Here is a tiny trained network, its code and every weight. The questions are about switching its units off for an input and a target symbol, where a switched-off unit gives its printed mean instead of its output.

import numpy as np


def w(rows, s, z=0):
    codes = np.array(rows[::2]) - 128.0
    scale = np.full(codes.shape[1], s)
    scale[-1] = z or s
    return codes * scale


def norm(h):
    return h / np.sqrt((h * h).mean(-1, keepdims=True) + 1e-5)


def f(y):
    return np.maximum(y, 0)


def softmax(a):
    e = np.exp(a - a.max(-1, keepdims=True))
    return e / e.sum(-1, keepdims=True)


def log_softmax(a):
    a = a - a.max(-1, keepdims=True)
    return a - np.log(np.exp(a).sum(-1, keepdims=True))


def net(x, mask):
    ids = ['βγδζηλξπφψ'.index(c) for c in x.split()]
    T = len(ids)
    res = E[ids] + P[:T]
    u = 0
    for l in range(3):
        q, k, v = (norm(res) @ M[l].T for M in (Q, K, V))
        z = softmax(np.where(np.tri(T) > 0, q @ k.T / 2**0.5, -1e9)) @ v
        res = res + np.where(mask[u], z, O[l][:, -1]) @ O[l][:, :-1]
        u += 1
        y = f(norm(res) @ A[l][:, :-1].T + A[l][:, -1])
        res = res + np.where(mask[u : u + 12], y, B[l][:, -1]) @ B[l][:, :-1]
        u += 12
    return log_softmax(norm(res)[-1] @ U[:, :-1].T + U[:, -1])


Q, K, V, O, A, B = {}, {}, {}, {}, {}, {}
E = w([
[121,152,178,136,72],'β',
[112,82,142,137,175],'γ',
[143,139,4,99,218],'δ',
[82,162,27,116,100],'ζ',
[138,10,89,140,141],'η',
[79,191,98,151,152],'λ',
[153,80,22,156,80],'ξ',
[151,53,145,108,73],'π',
[124,103,89,152,166],'φ',
[68,178,181,166,167],'ψ',
],0.017)
P = w([
[229,109,167,106,68],'0',
[139,145,59,180,158],'1',
[174,159,241,95,201],'2',
[144,157,180,114,28],'3',
[45,194,72,241,88],'4',
[172,174,254,126,181],'5',
],0.0073)
Q[0] = w([
[126,131,176,127,165],'0.h1',
[151,2,142,213,114],'0.h1',
],0.0099)
K[0] = w([
[149,139,240,155,211],'0.h1',
[158,2,168,227,39],'0.h1',
],0.0072)
V[0] = w([
[151,68,206,233,125],'0.h1',
[215,179,1,254,126],'0.h1',
],0.0046)
O[0] = w([
[108,62,78,12,250,164],'0.h1',
[99,154,125,112,174,255],'0.h1',
],0.013,0.0024)
A[0] = w([
[194,184,99,119,171,155],'0.n1',
[161,95,14,194,93,144],'0.n2',
[130,138,123,170,132,138],'0.n3',
[249,62,89,99,81,19],'0.n4',
[98,175,118,114,156,133],'0.n5',
[100,100,194,62,158,40],'0.n6',
[157,155,72,120,76,159],'0.n7',
[194,127,189,100,97,54],'0.n8',
[146,127,17,125,215,92],'0.n9',
[95,167,166,130,121,125],'0.n10',
[103,43,143,173,131,3],'0.n11',
[128,107,72,227,72,39],'0.n12',
],0.011,0.0031)
B[0] = w([
[95,114,65,112,99,181],'0.n1',
[105,197,246,29,59,209],'0.n2',
[173,74,154,88,139,169],'0.n3',
[103,134,123,113,71,192],'0.n4',
[118,111,130,104,105,200],'0.n5',
[126,94,101,59,101,184],'0.n6',
[254,81,136,148,163,170],'0.n7',
[224,135,97,173,109,155],'0.n8',
[73,163,132,163,116,254],'0.n9',
[118,107,123,194,140,198],'0.n10',
[164,154,62,148,91,166],'0.n11',
[126,86,66,88,192,178],'0.n12',
],0.0083,0.0068)
Q[1] = w([
[166,204,2,120,22],'1.h1',
[249,76,216,43,156],'1.h1',
],0.0056)
K[1] = w([
[145,157,144,160,66],'1.h1',
[166,74,2,152,140],'1.h1',
],0.008)
V[1] = w([
[4,85,167,118,137],'1.h1',
[234,211,21,147,33],'1.h1',
],0.0027)
O[1] = w([
[121,126,104,16,232,254],'1.h1',
[129,1,74,56,217,251],'1.h1',
],0.0099,0.0006)
A[1] = w([
[218,210,171,145,132,8],'1.n1',
[172,157,105,63,179,46],'1.n2',
[133,140,94,207,84,144],'1.n3',
[108,122,23,90,180,162],'1.n4',
[247,154,126,212,203,14],'1.n5',
[156,63,78,123,96,86],'1.n6',
[186,136,155,148,254,184],'1.n7',
[177,195,30,130,97,194],'1.n8',
[55,175,71,126,125,194],'1.n9',
[152,42,139,137,184,79],'1.n10',
[101,160,195,138,92,4],'1.n11',
[114,123,85,127,43,146],'1.n12',
],0.0094,0.0032)
B[1] = w([
[135,70,121,95,89,143],'1.n1',
[118,95,210,168,198,146],'1.n2',
[80,111,89,67,233,180],'1.n3',
[90,110,154,116,143,228],'1.n4',
[246,96,75,114,69,154],'1.n5',
[43,139,137,188,135,171],'1.n6',
[193,161,173,155,101,162],'1.n7',
[150,132,113,123,196,191],'1.n8',
[164,123,102,141,173,255],'1.n9',
[91,118,178,40,73,155],'1.n10',
[95,162,85,124,102,140],'1.n11',
[145,150,136,160,161,179],'1.n12',
],0.012,0.0077)
Q[2] = w([
[41,166,167,163,152],'2.h1',
[11,82,178,190,57],'2.h1',
],0.011)
K[2] = w([
[83,254,169,152,131],'2.h1',
[12,42,107,158,122],'2.h1',
],0.0077)
V[2] = w([
[71,67,5,255,200],'2.h1',
[5,64,212,166,145],'2.h1',
],0.0048)
O[2] = w([
[139,176,61,76,149,254],'2.h1',
[231,101,70,81,1,157],'2.h1',
],0.0085,0.0023)
A[2] = w([
[190,31,128,174,98,187],'2.n1',
[189,110,77,218,85,126],'2.n2',
[225,123,95,114,15,77],'2.n3',
[234,169,184,166,44,67],'2.n4',
[84,4,60,150,97,204],'2.n5',
[117,148,130,116,196,136],'2.n6',
[97,170,99,77,161,253],'2.n7',
[128,69,96,123,192,56],'2.n8',
[95,206,127,73,92,28],'2.n9',
[182,52,57,135,129,63],'2.n10',
[218,48,241,99,139,115],'2.n11',
[98,204,44,211,164,237],'2.n12',
],0.011,0.0039)
B[2] = w([
[44,123,142,166,166,176],'2.n1',
[44,116,252,118,114,143],'2.n2',
[140,89,71,167,96,164],'2.n3',
[160,106,172,104,225,151],'2.n4',
[178,170,120,156,222,204],'2.n5',
[118,133,149,189,84,217],'2.n6',
[132,117,130,174,75,250],'2.n7',
[93,152,168,79,162,193],'2.n8',
[59,104,102,95,136,137],'2.n9',
[185,126,126,78,58,162],'2.n10',
[133,153,77,136,92,197],'2.n11',
[169,129,111,100,75,254],'2.n12',
],0.011,0.01)
U = w([
[155,139,184,38,107,244],'β',
[43,146,68,85,76,135],'γ',
[160,45,170,180,146,167],'δ',
[248,130,117,52,183,91],'ζ',
[50,139,186,182,168,179],'η',
[189,173,212,126,192,105],'λ',
[190,182,142,195,64,108],'ξ',
[51,192,49,112,201,3],'π',
[130,52,44,141,126,117],'φ',
[76,67,112,41,189,149],'ψ',
],0.012,0.0047)

Each question gives the input, a string of symbols that net reads in full, and the target symbol t.
The units are the heads (2 rows each of Q, K, V and O) and the neurons (one row each of A and B). Each row of codes is followed by its name. A weight is (code - 128) times the scale printed after its matrix; where a second scale follows, it is the last column's (O, A, B and U).
mask holds one flag per unit, layer by layer, with each layer's heads first. A switched-off unit (its flag False) gives its mean, the last column of its rows in O or B, instead of its output. The means were averaged over made-up inputs and are rounded, as every weight is.
A unit's drop is (log p(t) with every unit on - log p(t) with that unit switched off) / (log p(t) with every unit on - log p(t) with every unit switched off).
The circuit of an input: a set's keep is (log p(t) with only the set's units on - log p(t) with every unit switched off) / (log p(t) with every unit on - log p(t) with every unit switched off). Starting from the 12 units with the biggest drops (on a tie, the unit counted first), units are removed one at a time, each time the one whose removal leaves the highest keep (on an exact tie, the one counted first), for as long as the keep stays at least 0.8.
units of the circuit, in order: the units of the circuit, biggest drop first
unit that matters most: the unit with the biggest drop
k most important neurons: the k neurons with the biggest drops, biggest first
k most important neurons of layer l: the k neurons of layer l with the biggest drops, biggest first
input β λ η γ, target ψ: units of the circuit, in order : [0.h1 2.n12]
input λ β ψ λ λ π, target φ: 3 most important neurons : [1.n9 1.n3 2.n11]
input φ ξ λ β, target η: 4 most important neurons of layer 1 : [1.n1 1.n9 1.n4 1.n10]
input η φ ψ λ γ, target ξ: units of the circuit, in order : [1.h1 2.n12]
input η λ ξ, target γ: unit that matters most : 0.n2
input ψ ξ π, target φ: 3 most important neurons : [2.n3 2.n11 0.n6]
input η β ζ λ β, target π: units of the circuit, in order : [1.n3 0.n2]
input β ξ δ λ, target ζ: 2 most important neurons : [0.n2 1.n3]
input λ η φ ψ, target γ: units of the circuit, in order : [1.n11 2.n5]
input ψ γ λ δ, target λ: units of the circuit, in order : [0.n7 0.h1 0.n2 2.h1]
input λ ξ δ, target π: 3 most important neurons : [0.n1 0.n9 0.n12]
input η ψ δ γ ξ, target η: 3 most important neurons of layer 1 : [1.n6 1.n3 1.n2]
input φ ζ ψ ζ γ, target ξ: 2 most important neurons : [2.n12 0.n12]
input γ η β, target δ: most important neuron : [0.n8]
input λ λ η φ φ, target γ: 2 most important neurons : [0.n2 2.n5]
input φ γ γ φ λ ξ, target γ: units of the circuit, in order : [0.n9 0.h1 0.n2 2.n5]
input λ ψ λ ξ, target β: 3 most important neurons : [0.n2 0.n7 0.n1]
input ζ λ γ λ ξ, target η: 4 most important neurons of layer 0 : [0.n2 0.n12 0.n7 0.n3]
input γ φ λ β, target η: 2 most important neurons of layer 0 : [0.n8 0.n2]
input λ η η, target ψ: 2 most important neurons of layer 2 : [2.n5 2.n12]
input β λ ζ φ, target π: most important neuron of layer 2 : [2.n5]
input φ β η ξ, target β: 2 most important neurons of layer 2 : [2.n4 2.n5]
input γ β η ζ η, target ζ: 2 most important neurons of layer 2 : [2.n5 2.n1]
input β γ η λ, target ζ: 2 most important neurons of layer 1 : [1.n5 1.n3]
input φ δ η, target ψ: 3 most important neurons : [1.n10 2.n12 2.n5]
input λ ψ η λ η, target π: 3 most important neurons of layer 1 : [1.n4 1.n7 1.n5]
